Below are the code and all the weights of a small trained network. Each question names an input and a target symbol and asks about switching units off, where a switched-off unit gives its printed mean instead of its output.

import numpy as np


def w(rows, s, z=0):
    codes = np.array(rows[::2]) - 128.0
    scale = np.full(codes.shape[1], s)
    scale[-1] = z or s
    return codes * scale


def norm(h):
    return h / np.sqrt((h * h).mean(-1, keepdims=True) + 1e-5)


def f(y):
    return y / 2 * (1 + np.tanh(0.7978845608 * (y + 0.044715 * y**3)))


def softmax(a):
    e = np.exp(a - a.max(-1, keepdims=True))
    return e / e.sum(-1, keepdims=True)


def log_softmax(a):
    a = a - a.max(-1, keepdims=True)
    return a - np.log(np.exp(a).sum(-1, keepdims=True))


def net(x, mask):
    ids = ['ΓΔΘΛΞΠΣΦΩβεζηψ'.index(c) for c in x.split()]
    T = len(ids)
    res = E[ids] + P[:T]
    u = 0
    for l in range(3):
        q, k, v = (norm(res) @ M[l].T for M in (Q, K, V))
        z = softmax(np.where(np.tri(T) > 0, q @ k.T / 2**0.5, -1e9)) @ v
        res = res + np.where(mask[u], z, O[l][:, -1]) @ O[l][:, :-1]
        u += 1
        y = f(norm(res) @ A[l][:, :-1].T + A[l][:, -1])
        res = res + np.where(mask[u : u + 8], y, B[l][:, -1]) @ B[l][:, :-1]
        u += 8
    return log_softmax(norm(res)[-1] @ U[:, :-1].T + U[:, -1])


Q, K, V, O, A, B = {}, {}, {}, {}, {}, {}
E = w([
[87,186,164,124,198,206,76],'Γ',
[164,152,195,129,156,111,130],'Δ',
[124,130,184,88,5,137,165],'Θ',
[123,110,104,66,89,147,35],'Λ',
[146,200,117,78,112,150,157],'Ξ',
[140,116,92,42,158,146,86],'Π',
[128,116,130,119,160,64,220],'Σ',
[85,165,131,182,125,132,54],'Φ',
[110,119,238,195,156,203,175],'Ω',
[49,80,196,72,140,101,137],'β',
[154,21,169,152,175,117,139],'ε',
[170,113,149,178,93,210,154],'ζ',
[73,123,109,151,98,65,80],'η',
[80,170,102,134,187,148,162],'ψ',
],0.0029)
P = w([
[174,129,103,148,151,137,107],'0',
[127,110,252,93,148,98,110],'1',
[121,114,233,109,145,105,118],'2',
[117,124,233,108,143,109,120],'3',
[119,149,171,137,137,92,134],'4',
[114,154,176,121,140,111,136],'5',
[98,127,207,109,140,107,127],'6',
[98,137,204,103,149,115,131],'7',
[94,145,204,101,142,116,128],'8',
],0.002)
Q[0] = w([
[191,143,1,208,143,156,199],'0.h1',
[78,110,228,48,211,204,163],'0.h1',
],0.0037)
K[0] = w([
[85,65,226,74,203,61,90],'0.h1',
[177,152,1,206,30,86,69],'0.h1',
],0.0039)
V[0] = w([
[219,154,200,93,124,176,235],'0.h1',
[144,255,25,178,38,143,171],'0.h1',
],0.0021)
O[0] = w([
[194,108,167,88,156,147,214,124],'0.h1',
[206,192,155,251,91,61,151,4],'0.h1',
],0.0027,0.0016)
A[0] = w([
[180,167,157,43,77,161,204,221],'0.n1',
[112,171,87,167,58,52,95,151],'0.n2',
[125,179,166,253,122,104,145,74],'0.n3',
[47,49,150,92,186,46,77,144],'0.n4',
[103,110,139,119,250,150,83,132],'0.n5',
[80,100,165,123,123,94,112,3],'0.n6',
[128,111,151,90,193,94,142,128],'0.n7',
[161,114,244,144,135,162,148,136],'0.n8',
],0.0027,0.0019)
B[0] = w([
[35,177,210,89,165,91,35,191],'0.n1',
[158,123,238,138,83,168,147,122],'0.n2',
[169,135,103,130,100,93,250,109],'0.n3',
[98,227,120,104,88,58,185,254],'0.n4',
[110,125,166,210,59,93,147,187],'0.n5',
[191,120,12,113,147,145,200,131],'0.n6',
[93,184,121,165,100,160,122,170],'0.n7',
[128,206,39,77,53,74,101,204],'0.n8',
],0.0024,0.0027)
Q[1] = w([
[60,150,249,65,166,50,72],'1.h1',
[199,64,2,163,109,161,173],'1.h1',
],0.0037)
K[1] = w([
[246,114,47,197,201,167,136],'1.h1',
[3,136,239,95,114,110,108],'1.h1',
],0.0038)
V[1] = w([
[251,213,99,198,197,61,176],'1.h1',
[167,126,50,251,183,249,127],'1.h1',
],0.0024)
O[1] = w([
[157,137,3,94,115,166,194,49],'1.h1',
[46,120,100,132,104,204,172,5],'1.h1',
],0.0039,0.002)
A[1] = w([
[124,150,200,87,118,116,92,156],'1.n1',
[87,120,32,66,92,213,219,6],'1.n2',
[159,132,79,65,99,129,157,188],'1.n3',
[93,139,91,90,182,101,108,71],'1.n4',
[134,4,137,170,139,99,154,119],'1.n5',
[121,194,118,103,185,114,163,148],'1.n6',
[176,119,150,121,136,163,103,165],'1.n7',
[75,128,143,119,75,111,175,209],'1.n8',
],0.0044,0.0015)
B[1] = w([
[121,132,75,115,127,95,190,255],'1.n1',
[132,194,252,92,107,91,91,124],'1.n2',
[175,43,173,135,89,121,96,122],'1.n3',
[161,89,106,167,128,121,160,138],'1.n4',
[107,202,208,203,159,132,105,112],'1.n5',
[165,89,88,184,173,130,145,154],'1.n6',
[207,105,110,97,78,99,115,129],'1.n7',
[133,196,104,190,189,180,136,181],'1.n8',
],0.0033,0.0043)
Q[2] = w([
[107,155,253,39,192,46,97],'2.h1',
[70,121,144,178,103,53,152],'2.h1',
],0.0045)
K[2] = w([
[202,116,4,221,108,236,70],'2.h1',
[228,75,92,25,192,202,82],'2.h1',
],0.0037)
V[2] = w([
[48,106,243,240,67,131,254],'2.h1',
[138,107,154,64,194,153,211],'2.h1',
],0.0021)
O[2] = w([
[105,41,190,209,59,5,171,254],'2.h1',
[162,36,169,79,214,135,188,84],'2.h1',
],0.0028,0.00052)
A[2] = w([
[76,166,99,161,80,60,100,157],'2.n1',
[214,114,95,108,116,127,187,54],'2.n2',
[125,52,108,64,39,166,44,79],'2.n3',
[102,99,181,95,150,120,205,35],'2.n4',
[61,26,110,175,105,196,86,139],'2.n5',
[100,116,2,94,153,158,238,150],'2.n6',
[154,92,207,81,160,200,113,80],'2.n7',
[120,111,188,50,122,114,85,250],'2.n8',
],0.0039,0.0024)
B[2] = w([
[172,66,84,95,183,187,159,232],'2.n1',
[98,103,162,140,102,115,116,102],'2.n2',
[57,93,234,199,141,116,168,105],'2.n3',
[189,169,74,40,174,117,132,142],'2.n4',
[102,121,104,73,178,85,255,99],'2.n5',
[127,41,121,169,56,218,112,129],'2.n6',
[187,96,158,105,177,201,150,115],'2.n7',
[137,81,67,203,106,183,146,253],'2.n8',
],0.0034,0.0033)
U = w([
[45,122,65,220,163,210,213,30],'Γ',
[185,46,45,50,179,195,83,99],'Δ',
[156,96,230,161,177,32,37,170],'Θ',
[37,222,125,121,202,237,21,3],'Λ',
[239,193,113,106,94,68,114,106],'Ξ',
[174,196,64,17,199,206,65,33],'Π',
[231,63,131,191,71,191,130,149],'Σ',
[42,187,14,229,35,45,99,152],'Φ',
[19,78,105,52,184,132,220,166],'Ω',
[43,49,202,128,155,97,47,230],'β',
[109,23,144,98,198,65,255,33],'ε',
[107,191,210,65,16,134,150,161],'ζ',
[44,214,81,223,68,98,36,192],'η',
[128,207,225,178,136,193,224,166],'ψ',
],0.0059,0.0026)

Each question gives the input, a string of symbols that net reads in full, and the target symbol t.
The units are the heads (2 rows each of Q, K, V and O) and the neurons (one row each of A and B). Each row of codes is followed by its name. A weight is (code - 128) times the scale printed after its matrix; where a second scale follows, it is the last column's (O, A, B and U).
mask holds one flag per unit, layer by layer, with each layer's heads first. A switched-off unit (its flag False) gives its mean, the last column of its rows in O or B, instead of its output. The means were averaged over made-up inputs and are rounded, as every weight is.
A unit's drop is (log p(t) with every unit on - log p(t) with that unit switched off) / (log p(t) with every unit on - log p(t) with every unit switched off).
The circuit of an input: a set's keep is (log p(t) with only the set's units on - log p(t) with every unit switched off) / (log p(t) with every unit on - log p(t) with every unit switched off). Starting from the 12 units with the biggest drops (on a tie, the unit counted first), units are removed one at a time, each time the one whose removal leaves the highest keep (on an exact tie, the one counted first), for as long as the keep stays at least 0.8.
units of the circuit, in order: the units of the circuit, biggest drop first
most important unit: the unit with the biggest drop
top k neurons: the k neurons with the biggest drops, biggest first
top k neurons in layer l: the k neurons of layer l with the biggest drops, biggest first
drop of u: that unit's drop, to one decimal
input Θ Θ Φ Δ, target Ξ: units of the circuit, in order : 0.h1, 0.n8, 1.h1
input Ω Θ ζ, target ε: most important unit : 2.h1
input Σ Θ β, target Δ: units of the circuit, in order : 1.h1, 2.n6, 2.h1
input Δ Ξ Ω η β β Ω Δ, target Π: units of the circuit, in order : 2.h1, 1.h1
input Γ Ω Ω Ω η Θ, target Ω: top 3 neurons : 0.n1, 0.n4, 1.n2
input Ξ η Λ, target Σ: top 2 neurons in layer 0 : 0.n4, 0.n5
input β Λ Φ Π, target β: units of the circuit, in order : 1.h1, 0.h1
input Σ Ξ η Λ Ξ Ξ β, target Δ: units of the circuit, in order : 1.h1, 2.h1, 2.n6
input Λ Δ Θ Ξ, target Λ: top 2 neurons : 0.n1, 0.n4
input Ω Δ β Σ Ω, target ε: units of the circuit, in order : 2.h1, 0.h1
input Δ Ω ε Γ, target Π: top 2 neurons in layer 0 : 0.n1, 0.n8
input η Σ Σ Σ η Ω η Θ, target Φ: units of the circuit, in order : 0.h1, 2.h1
input ζ Ξ Λ Θ β η Ω Φ ε, target ψ: top 3 neurons : 1.n2, 0.n4, 1.n8
input ε β Λ, target β: units of the circuit, in order : 2.n3
input η η Σ β, target Φ: units of the circuit, in order : 0.h1, 2.h1
input Ξ Θ Σ Δ Δ η, target Σ: top 2 neurons : 2.n6, 0.n1
input β Σ Σ ζ Φ, target Θ: units of the circuit, in order : 1.h1, 0.h1
input Ξ Δ η ε Φ Φ Σ Π, target Σ: top 2 neurons : 2.n6, 1.n3
input ψ Ω η η, target ζ: top 3 neurons : 1.n2, 0.n1, 0.n2
input Ξ ζ Λ β Θ ε η Ω, target Σ: top 3 neurons in layer 1 : 1.n2, 1.n6, 1.n5
input Θ Ω ζ Ω Π η ε, target Θ: top 3 neurons : 1.n5, 0.n1, 2.n1
input Θ ε β Φ, target Ξ: most important unit : 0.h1
input ζ η β Θ Ω Ξ Θ ψ, target ψ: top 2 neurons in layer 1 : 1.n2, 1.n1
input ζ Π Ξ η Θ η, target ψ: top 2 neurons in layer 0 : 0.n2, 0.n8
input η Π β Θ, target Φ: top 2 neurons in layer 1 : 1.n1, 1.n2
input ζ Δ Γ, target ψ: top 2 neurons in layer 2 : 2.n1, 2.n7
input η ψ Λ Ω β, target Φ: units of the circuit, in order : 0.h1
input β Σ Θ β Θ Δ η Ω, target Θ: drop of 1.h1 : 1.1
input β Π Γ η Γ Ω ε, target Θ: drop of 2.h1 : 0.0
input Ξ Σ Λ ε ψ Ω, target Σ: drop of 2.n6 : 0.7
